Below is a small trained network, with its code and all its weights. Each question gives an input and a target symbol and asks what happens when units are switched off, that is, made to give their printed mean instead of their output.

import numpy as np


def w(rows, s, z=0):
    codes = np.array(rows[::2]) - 128.0
    scale = np.full(codes.shape[1], s)
    scale[-1] = z or s
    return codes * scale


def f(y):
    return y / 2 * (1 + np.tanh(0.7978845608 * (y + 0.044715 * y**3)))


def softmax(a):
    e = np.exp(a - a.max(-1, keepdims=True))
    return e / e.sum(-1, keepdims=True)


def log_softmax(a):
    a = a - a.max(-1, keepdims=True)
    return a - np.log(np.exp(a).sum(-1, keepdims=True))


def net(x, mask):
    ids = ['Φγεζηθξτω'.index(c) for c in x.split()]
    T = len(ids)
    res = E[ids] + P[:T]
    r = res
    for j in range(3):
        rows = slice(2 * j, 2 * j + 2)
        q, k, v = (r @ M[0][rows].T for M in (Q, K, V))
        z = softmax(np.where(np.tri(T) > 0, q @ k.T / 2**0.5, -1e9)) @ v
        o = O[0][rows]
        res = res + np.where(mask[j], z, o[:, -1]) @ o[:, :-1]
    y = f(res @ A[0][:, :-1].T + A[0][:, -1])
    res = res + np.where(mask[3:11], y, B[0][:, -1]) @ B[0][:, :-1]
    return log_softmax(res[-1] @ U[:, :-1].T + U[:, -1])


Q, K, V, O, A, B = {}, {}, {}, {}, {}, {}
E = w([
[54,105,80,116,194,123,154,180,173,136],'Φ',
[88,97,208,65,170,113,98,110,112,116],'γ',
[113,157,138,93,173,156,121,39,105,64],'ε',
[134,115,146,201,118,168,120,122,135,59],'ζ',
[97,88,106,167,146,6,51,115,63,175],'η',
[125,141,55,33,150,126,136,193,171,107],'θ',
[145,87,165,174,96,165,198,196,127,180],'ξ',
[109,173,63,144,87,202,139,116,41,161],'τ',
[30,177,129,146,90,170,42,120,53,140],'ω',
],0.016)
P = w([
[158,90,108,125,114,88,156,171,157,61],'0',
[196,109,159,109,179,178,72,93,108,248],'1',
[118,63,83,113,91,121,130,134,161,69],'2',
[74,224,179,137,97,49,203,154,88,179],'3',
[109,53,80,106,59,124,126,104,176,92],'4',
[220,138,153,143,228,168,98,166,55,228],'5',
[94,53,73,92,28,125,126,62,185,93],'6',
[136,227,208,189,150,4,221,140,62,167],'7',
],0.014)
Q[0] = w([
[108,100,115,108,36,97,123,145,159,76],'h0',
[160,4,108,61,155,176,86,101,132,139],'h0',
[82,68,114,90,88,134,125,96,156,93],'h1',
[119,181,133,153,100,78,203,108,146,123],'h1',
[184,111,117,144,180,184,48,147,107,166],'h2',
[111,59,103,100,61,191,90,150,180,106],'h2',
],0.013)
K[0] = w([
[157,49,57,134,88,142,83,96,201,152],'h0',
[20,78,124,99,2,89,186,41,180,91],'h0',
[111,16,54,95,76,147,100,34,171,136],'h1',
[227,135,146,109,241,188,82,175,81,177],'h1',
[72,211,158,177,60,60,150,177,123,81],'h2',
[38,41,99,99,8,148,114,70,193,123],'h2',
],0.0088)
V[0] = w([
[81,62,255,76,76,150,62,211,136,152],'h0',
[136,97,220,86,179,112,181,86,95,83],'h0',
[243,119,101,38,81,128,162,129,38,183],'h1',
[154,69,159,183,104,109,244,184,147,179],'h1',
[118,180,138,11,175,149,188,191,131,120],'h2',
[153,142,148,137,14,188,152,160,123,80],'h2',
],0.0093)
O[0] = w([
[186,88,223,247,89,129,119,76,130,118,191],'h0',
[66,32,179,132,141,158,196,79,66,111,49],'h0',
[154,64,146,121,117,232,17,170,117,141,131],'h1',
[51,158,130,201,100,156,85,87,170,90,98],'h1',
[141,95,156,78,14,118,102,106,146,173,227],'h2',
[138,132,186,146,88,103,139,209,86,84,5],'h2',
],0.011,0.0024)
A[0] = w([
[198,134,97,97,111,134,160,125,163,2,13],'n0',
[155,160,169,169,42,154,139,123,203,92,34],'n1',
[93,232,172,93,184,107,87,138,70,102,105],'n2',
[108,177,130,162,212,140,169,148,60,67,112],'n3',
[131,74,73,150,151,54,111,132,123,54,56],'n4',
[113,101,59,137,99,225,197,188,131,23,5],'n5',
[85,133,195,151,133,104,192,61,152,225,1],'n6',
[87,65,116,109,94,92,171,173,215,56,106],'n7',
],0.0088,0.0055)
B[0] = w([
[66,137,202,111,165,167,116,175,102,78,184],'n0',
[127,153,132,79,142,81,131,146,111,162,177],'n1',
[165,77,92,147,133,122,155,148,129,129,192],'n2',
[94,122,123,139,82,117,119,168,174,138,215],'n3',
[102,69,188,91,97,160,86,140,175,188,205],'n4',
[165,182,127,98,120,97,123,7,142,148,185],'n5',
[165,165,97,93,123,159,108,130,116,46,248],'n6',
[170,129,93,186,186,188,114,143,87,165,253],'n7',
],0.013,0.0074)
U = w([
[125,96,58,227,250,207,141,65,130,191,100],'Φ',
[124,182,62,97,93,103,123,68,152,100,177],'γ',
[42,99,155,74,180,145,196,100,20,189,144],'ε',
[134,5,138,119,61,136,115,57,201,242,92],'ζ',
[162,8,118,185,108,179,139,67,117,87,146],'η',
[253,144,194,178,186,87,188,103,118,235,105],'θ',
[31,151,211,165,175,166,82,123,113,124,144],'ξ',
[170,92,122,115,184,186,30,216,103,111,2],'τ',
[79,50,62,182,48,74,189,181,95,75,207],'ω',
],0.0044,0.0054)

Each question gives the input, a string of symbols that net reads in full, and the target symbol t.
The units are the heads (2 rows each of Q, K, V and O) and the neurons (one row each of A and B). Each row of codes is followed by its name. A weight is (code - 128) times the scale printed after its matrix; where a second scale follows, it is the last column's (O, A, B and U).
mask holds one flag per unit, heads first, then neurons. A switched-off unit (its flag False) gives its mean, the last column of its rows in O or B, instead of its output. The means were averaged over made-up inputs and are rounded, as every weight is.
A unit's drop is (log p(t) with every unit on - log p(t) with that unit switched off) / (log p(t) with every unit on - log p(t) with every unit switched off).
The circuit of an input: a set's keep is (log p(t) with only the set's units on - log p(t) with every unit switched off) / (log p(t) with every unit on - log p(t) with every unit switched off). Starting from all 11 units, units are removed one at a time, each time the one whose removal leaves the highest keep (on an exact tie, the one counted first), for as long as the keep stays at least 0.8.
circuit, biggest first: the units of the circuit, biggest drop first
most important unit: the unit with the biggest drop
k most important neurons: the k neurons with the biggest drops, biggest first
which heads matter: for each layer, one digit per head in row order, 1 if its drop is at least 0.15 and else 0, layers parted by /
drop when u is switched off: that unit's drop, to one decimal
input γ ξ γ ω γ η ε τ, target Φ: which heads matter : 011
input ε ε θ Φ γ η, target γ: most important unit : h1
input ξ θ τ τ ω γ η ξ, target η: circuit, biggest first : (h0; n6)
input Φ ε θ ω, target ε: which heads matter : 110
input Φ ω ζ, target ξ: circuit, biggest first : (n0; h2; h1)
input Φ γ Φ ω θ ζ, target θ: circuit, biggest first : (h0; h1)
input Φ ξ ζ ω γ γ η ε, target η: circuit, biggest first : (h0; n6)
input ξ ω τ ζ θ γ, target ω: which heads matter : 011
input ζ γ τ τ γ ζ, target τ: circuit, biggest first : (h1; h0)
input ξ γ Φ η Φ Φ ε Φ, target γ: circuit, biggest first : (h2; n6)
input η Φ ξ τ ξ Φ γ γ, target γ: circuit, biggest first : (h2; n6)
input Φ ξ ζ η θ ω ζ, target ξ: circuit, biggest first : (n0; h2)
input ξ Φ γ ω, target γ: 2 most important neurons : (n6; n7)
input ε η η Φ γ ξ, target γ: circuit, biggest first : (h1; n6; h2)
input ξ η ξ θ γ η, target ζ: circuit, biggest first : (h2)
input τ ζ ζ ω, target ω: which heads matter : 001
input η τ ε η ξ γ η θ, target η: which heads matter : 100
input τ η θ η ε η ω ξ, target Φ: which heads matter : 011
input ω Φ Φ ε ω γ, target ε: which heads matter : 100
input Φ ω ξ τ η η ζ γ, target Φ: circuit, biggest first : (h2)
input ω τ θ τ τ ε, target τ: which heads matter : 111
input ε γ η θ ξ, target θ: 2 most important neurons : (n1; n5)
input Φ γ η ω, target η: drop when n6 is switched off : 0.2
input ξ ε ζ ζ Φ τ τ Φ, target τ: drop when h0 is switched off : 0.2
input ε γ γ, target η: drop when n6 is switched off : 0.2
input η γ Φ γ τ, target γ: drop when n4 is switched off : 0.1
input θ Φ Φ ω η ε τ τ, target ε: circuit, biggest first : (h0)
